Here are made-up nodes, facts about them, and rows of numbers that follow some of those facts. Name the node behind each unnamed row.

Facts:
pedres: is directly part of; gufu: points at; muto: comes just before
pedres zevem <- babrenes,gumo,paflo,skebrotrar,stipa
pedres fitoplal <- baflaki,flitril,koskom,rozan,stiri,stogre
pedres druskun <- bagras
pedres droskol <- banul,gufim,klikam,poflil,steguskal,trevul
pedres flidrem <- bekul,gigrol,gregrun,stevi,tazen,vaso
pedres doski <- bibis,gaskegru,grebrafo,kaden,trostak,trulir
pedres gumapa <- brasi,toskor
pedres veden <- bredre,fligaklu,nozo,tuflo
pedres sagi <- brotidro,flaku,nubre,skamovu,tragaplon
pedres trerik <- brugrek,debo,gove,mifin,skigute,triron
pedres kiman <- buplu,dresto,grogram,trodum,vabrem,vokli
pedres golas <- dadrero,laku,nusku,plabruge,stabrifur,suno
pedres dozum <- doski,fiflu,trigok
pedres flubar <- drenar,gopa,gredron,pomis,vobras
pedres zuleklo <- drideza,flagrol,gabrun,skote,trerik
pedres kirok <- druskun,klubru,mobrem,sagi
pedres pomis <- drustem,stamun
pedres teskas <- dumi,lakos,lasko,lastul,miras,niflu
pedres runi <- feflu,fumal,kabustam,riru,vitobon
pedres grogram <- fizik,klesen,naki,skadruk,tefun
pedres mimem <- flabrinum,plitre,radin
pedres lastul <- flabrorok,gesa,platren,ponus,rekizen,tofla
pedres tedro <- flidrem,karul,luvan,runi,rustaklim,ruze,suflolam
pedres grenom <- fudas
pedres banul <- fuzi,skastil
pedres trigok <- giklem,grubreson,gufom,leklan
pedres suno <- grastam
pedres baflil <- grenom,nodifer,plekleber,skedras
pedres fligaklu <- gusun,naflun
pedres baflaki <- kleskur,mugam,nabul,vikogro
pedres lakos <- klila,klilen,safu,sestu,skotom,taplis
pedres flitril <- leflazos,postos,stuvu,trarimum,vumo,zenek
pedres nebrul <- migren,mimem
pedres dumi <- moplu
pedres skedras <- noskas,tramus,voplim
pedres miras <- posar
pedres klubru <- tedrer,teplok,tregro
pedres fiflu <- tonu
pedres petrim <- toskon,zevem
pedres toskor <- zesten
{brasi,kaden} gufu toskor
{bredre} gufu baflaki
{drenar} gufu baflil
{drideza} gufu leklan
{fizik,gaskegru} gufu droskol
{fudas} gufu miras
{fumal,steguskal} gufu tedrer
{fuzi} gufu grenom
{gopa} gufu mugam
{gove,zenek} gufu zuleklo
{gredron,leklan} gufu zesten
{gregrun,stipa} gufu trostak
{gufim} gufu pomis
{klesen,platren} gufu niflu
{kleskur} gufu trigok
{klilen} gufu tedro
{lasko} gufu migren
{leflazos,tonu} gufu fiflu
{luvan} gufu poflil
{nabul,stiri,stogre} gufu veden
{naflun,skotom} gufu sagi
{niflu} gufu suno
{noskas} gufu runi
{paflo} gufu skamovu
{plabruge} gufu trerik
{postos} gufu mimem
{radin} gufu vokli
{ruze} gufu fligaklu
{skastil} gufu toskon
{skebrotrar,stuvu} gufu brasi
{taplis} gufu kirok
{vabrem} gufu lakos
{vaso} gufu zevem
muto (each to the one after it):
brasi toskor
dresto grogram trodum vokli buplu vabrem
drideza skote gabrun flagrol trerik
flabrinum plitre radin
flaku skamovu nubre brotidro tragaplon
grebrafo kaden trostak trulir bibis gaskegru
gregrun tazen vaso stevi bekul gigrol
grenom nodifer skedras plekleber
grubreson gufom leklan giklem
gumo babrenes paflo skebrotrar stipa
gusun naflun
klubru sagi druskun mobrem
lakos dumi lasko lastul niflu miras
migren mimem
nabul mugam vikogro kleskur
naki skadruk klesen tefun fizik
nozo bredre fligaklu tuflo
plabruge suno stabrifur dadrero nusku laku
poflil steguskal banul klikam gufim trevul
ponus gesa tofla platren flabrorok rekizen
ruze suflolam runi karul luvan flidrem rustaklim
sestu skotom klila klilen safu taplis
skastil fuzi
stamun drustem
stiri stogre baflaki rozan flitril koskom
tedrer tregro teplok
trarimum postos stuvu leflazos vumo zenek
trigok doski fiflu
triron skigute debo brugrek mifin gove
vitobon feflu kabustam fumal riru
vobras drenar gredron pomis gopa
voplim noskas tramus
zevem toskon

Known rows:
 .04 -.01 -.07  .03 -.05 -.09  .30  .35 -.18  .13 -.13 -.15  .03  .07 -.13 -.02  .14 -.18 -.13 -.05 -.10  .52 -.06  .02  .16 -.02  .18 -.03: kaden
-.23 -.35  .61 -.12 -.05  .05 -.12  .03 -.02 -.01 -.04 -.14 -.02  .07 -.10 -.25 -.04 -.25 -.18  .02 -.01  .17 -.08 -.04 -.19  .04 -.14  .30: toskon
-.15 -.16  .52  .09 -.02 -.03 -.09 -.30 -.19  .07 -.19 -.17 -.05  .02  .03 -.23 -.18 -.25  .03  .19 -.07  .18 -.08 -.08 -.02 -.21 -.19  .32: zevem
 .20  .10  .06 -.03  .06 -.14 -.03  .09  .04  .03 -.04 -.04 -.15 -.14 -.31 -.06  .04 -.08 -.05 -.22 -.20 -.05 -.07 -.14  .04 -.14  .00  .08: posar
 .11  .05  .25 -.08  .04 -.14  .08  .10 -.08  .11 -.15 -.09 -.11  .04 -.21 -.14 -.17  .02  .14 -.02 -.08  .28 -.10  .00  .11 -.21  .05  .07: vobras
 .02  .01 -.14 -.01 -.01 -.04  .03  .15  .00  .00 -.02  .02 -.12  .02 -.23 -.13 -.07 -.03  .08 -.16 -.10  .15 -.07  .01  .24 -.10  .09  .05: gredron
 .05 -.11 -.40  .09  .02  .03  .15  .29 -.18  .17  .01 -.05  .09 -.09 -.15 -.01  .19 -.23 -.48  .01 -.19  .12 -.08  .08 -.02  .10  .17 -.19: bibis
 .04 -.27 -.23 -.04  .14  .07 -.09  .27  .02 -.17  .04  .13  .10 -.11  .01  .11 -.02  .10 -.09 -.04  .01 -.36 -.12  .01  .18 -.07  .02 -.10: riru
 .06  .06  .30 -.05  .05 -.14 -.23 -.21  .05  .01 -.02 -.09 -.15 -.35 -.24 -.12  .33 -.35 -.06 -.28 -.23 -.07 -.02 -.38 -.11 -.10 -.13  .51: teskas
-.11 -.14  .17  .08 -.07  .09 -.15  .03 -.11 -.14 -.07 -.07 -.14  .12 -.08 -.24 -.10 -.27 -.17 -.20 -.07  .06 -.03 -.10 -.12 -.04 -.19  .28: kiman
 .11  .00 -.37 -.07 -.05 -.06 -.01  .21  .07  .00  .14 -.09 -.08  .05 -.01 -.07 -.06 -.13 -.29 -.27 -.19 -.21 -.05  .18  .16 -.08 -.06  .03: stipa
 .03 -.25  .24 -.10  .13 -.06  .09  .22 -.04 -.18 -.17  .05  .06 -.06  .01  .09 -.09  .24  .18  .02  .08 -.08 -.10  .00  .22 -.15  .03 -.01: tazen
 .17  .04 -.31 -.15  .07 -.24 -.08 -.06  .07  .02  .11 -.02 -.18 -.28 -.19 -.05  .17 -.19  .02 -.36 -.22 -.08 -.08 -.07  .12 -.20  .13  .08: platren
 .04  .06  .02 -.13  .00 -.17  .06  .02 -.13  .00 -.17 -.03 -.05  .06 -.16 -.14 -.16  .08  .20 -.20  .01  .39 -.09  .03  .07 -.26  .06  .09: plabruge
 .09 -.03 -.03 -.02  .02 -.03  .00  .13 -.03  .03 -.06 -.06 -.07  .01 -.19 -.12 -.13 -.02 -.01 -.08 -.11  .03 -.08  .08  .09 -.08  .01  .02: stabrifur
 .11 -.08 -.15 -.02  .07  .00 -.02  .14 -.04  .05  .03 -.02 -.08 -.03 -.19 -.13 -.10 -.07 -.12 -.14 -.10 -.09 -.06  .08  .08 -.07  .03 -.03: klikam
-.08  .10  .16 -.09 -.11 -.21  .04  .20  .03  .17 -.02  .06  .10  .05 -.33  .08 -.39  .13  .18 -.14 -.20  .48  .00  .06  .09 -.20  .02  .23: stiri

Name these rows:
No name comes twice in this set of rows, the named rows included.
 .00 -.21 -.17  .02  .10 -.04  .00  .21 -.01 -.22 -.17  .04  .10 -.06  .09  .16 -.15  .11  .20  .04 -.01 -.18 -.10  .01  .31 -.26  .00  .01 => vaso
-.05  .15  .03  .09 -.13 -.19  .04  .06  .01  .22  .04  .10  .11 -.05 -.24  .15 -.42  .09  .12 -.04 -.30  .33  .05  .10  .21 -.20 -.05  .18 => postos
-.08 -.13  .25  .09  .04  .13 -.14 -.10 -.08  .09  .04 -.08  .00  .00  .02 -.18  .02 -.24 -.35 -.04 -.08 -.12 -.02  .00 -.14  .06 -.25  .28 => pomis
-.07  .08  .01 -.07 -.12 -.15  .00  .18  .04  .12  .03  .12  .11 -.01 -.30  .09 -.32  .08  .07 -.14 -.24  .37 -.02  .09  .07 -.14 -.01  .18 => stogre
 .15 -.06 -.31 -.12  .05 -.12 -.14 -.05  .05  .03  .18  .01 -.20 -.32 -.16 -.06  .14 -.20 -.10 -.25 -.29 -.28 -.09 -.06  .02 -.14  .11 -.03 => niflu
 .05 -.08  .81 -.20  .14 -.20 -.13 -.29  .07  .12 -.01 -.15 -.18 -.39 -.30 -.23  .32 -.28  .16 -.14 -.11  .12 -.10 -.40 -.07 -.04 -.03  .46 => lakos
-.20 -.27  .26  .15  .01  .08  .04  .01 -.27  .17 -.10 -.18  .16 -.07 -.01 -.11  .17 -.42 -.44  .17 -.11  .27 -.11 -.06 -.24  .10 -.05  .20 => fiflu
 .26  .14 -.51 -.18  .14 -.03 -.13  .11  .18  .11  .19  .03 -.09 -.23 -.30 -.04  .31 -.05 -.33 -.46 -.20 -.29 -.07 -.06  .01  .15  .05  .19 => taplis
-.07  .04 -.47  .06 -.12  .03 -.12  .29  .11  .13  .35  .22  .17 -.16 -.31  .14 -.27 -.05 -.28 -.25 -.43 -.02  .07  .15  .09  .03  .03  .06 => zenek
 .05 -.12  .23 -.19  .06 -.21  .19  .31  .04 -.25 -.14 -.11  .06  .03  .20  .14 -.07  .18  .25 -.02  .05  .04 -.07  .03  .27 -.27 -.05  .10 => gregrun
-.01  .08 -.08 -.02 -.11 -.09  .00  .30  .09  .14  .24  .07  .06 -.03 -.20  .10 -.28  .04 -.22 -.18 -.27  .12  .07  .15  .14  .00 -.04  .13 => kleskur
 .00  .00 -.08  .05 -.05 -.05 -.10  .21  .03  .20  .17  .14  .07 -.12 -.28  .07 -.35  .05 -.14 -.13 -.25  .04  .03  .10  .04 -.04  .00  .04 => rozan
 .24  .03 -.38 -.05  .12 -.06 -.18 -.04  .11  .11  .17  .05 -.12 -.32 -.31 -.06  .20 -.17 -.26 -.31 -.28 -.36 -.13 -.04  .03  .02  .05  .04 => rekizen
-.14 -.13  .26  .00 -.03  .07 -.09 -.12 -.11  .04 -.12 -.11 -.18  .14 -.04 -.31 -.14 -.22  .04 -.06 -.02  .14 -.07 -.04  .01 -.07 -.14  .33 => grogram
 .05  .00 -.28 -.02 -.02  .00 -.01  .21  .03 -.02  .05 -.01 -.10  .04 -.16 -.08 -.10 -.07 -.09 -.23 -.14 -.01 -.05  .10  .20 -.04  .00  .06 => skebrotrar

The same nodes again, as new rows of numbers:
Known rows:
 .03  .18  .01  .14  .16 -.14  .02  .07  .12 -.14 -.04  .06 -.68  .14: leklan
 .08  .07 -.12  .06 -.03 -.08  .20  .11 -.16 -.07 -.10 -.04  .01  .10: gove
 .06  .08 -.14  .07 -.03 -.05  .17  .11 -.14 -.08 -.08 -.02  .03  .08: vabrem
-.04  .23 -.24  .07 -.09 -.06 -.26  .04 -.05 -.01  .00  .02  .27  .12: riru
-.06  .07 -.06 -.08 -.08 -.06  .01  .02 -.01 -.03  .06  .02 -.21  .05: trodum
 .10  .09 -.18 -.04 -.04 -.08  .05  .02  .00 -.04  .05 -.04 -.04 -.01: mifin
 .12  .03  .26  .06  .20  .14 -.08 -.12  .04  .19  .04 -.02  .10 -.18: zevem
-.06  .07 -.07 -.08 -.08 -.06  .01  .01  .00 -.03  .06  .02 -.21  .04: gabrun
-.07  .03  .01 -.09 -.03 -.08 -.01 -.02 -.02 -.06 -.02  .01 -.07 -.07: drustem
-.03  .04  .00 -.10 -.02 -.10  .00 -.03 -.03 -.06 -.02  .02 -.11 -.08: skadruk
 .01  .05 -.05 -.06 -.03 -.07  .01 -.01 -.02 -.03  .05  .00 -.06 -.02: bagras
 .07  .09  .20  .04  .14  .16 -.08 -.09  .11  .18 -.11 -.06 -.05 -.19: mimem
-.02 -.06  .08 -.02 -.02 -.08  .06  .04 -.09 -.09 -.16  .04 -.06  .05: fuzi
-.12 -.42 -.19  .05 -.06  .00  .21  .07  .11 -.05 -.10  .08  .04  .19: klilen
 .01  .12 -.16  .12 -.09 -.06 -.14  .10 -.12 -.06 -.13  .04  .25  .24: luvan
-.04 -.05  .06 -.06  .03 -.10 -.02 -.05 -.08 -.05  .13  .05  .09 -.06: nozo
-.17  .20 -.06  .00 -.07 -.09 -.32 -.01 -.08 -.04 -.08  .08  .19  .06: tazen

Rows to name:
No name comes twice in this set of rows, the named rows included.
 .06  .13 -.06 -.12 -.03 -.15  .06 -.01 -.05  .03 -.01  .04 -.37  .04 => trostak
 .16  .06  .26  .05  .21  .13 -.08 -.12  .03  .20  .04 -.02  .05 -.20 => klubru
-.12 -.22  .07  .08  .17  .22  .07 -.10  .24  .19 -.12  .01  .05 -.20 => dumi
 .07 -.03  .20  .06 -.02  .33  .02  .02  .18  .03  .17 -.33  .22 -.14 => flitril
 .26  .13  .25  .03  .26  .06 -.05 -.15  .00  .24  .00  .01 -.10 -.21 => trigok
 .02 -.07  .02  .02 -.03 -.06  .07  .06 -.09 -.07 -.08  .03 -.02  .11 => fudas
 .13  .09  .14  .05  .13  .13 -.04 -.08  .08  .21 -.05 -.08 -.04 -.12 => zuleklo
-.17  .22 -.13  .01 -.12 -.06 -.29  .03 -.05 -.01  .00  .08  .06  .17 => kabustam
 .01 -.03  .28  .04  .03  .29 -.02 -.02  .15  .07  .12 -.23  .13 -.16 => fitoplal
-.07  .33  .05  .16  .03  .18 -.44 -.03  .05  .23 -.11  .03  .16  .08 => runi
 .01  .28  .06  .16  .09  .16 -.38 -.05  .04  .22 -.09  .00  .27  .00 => tedro

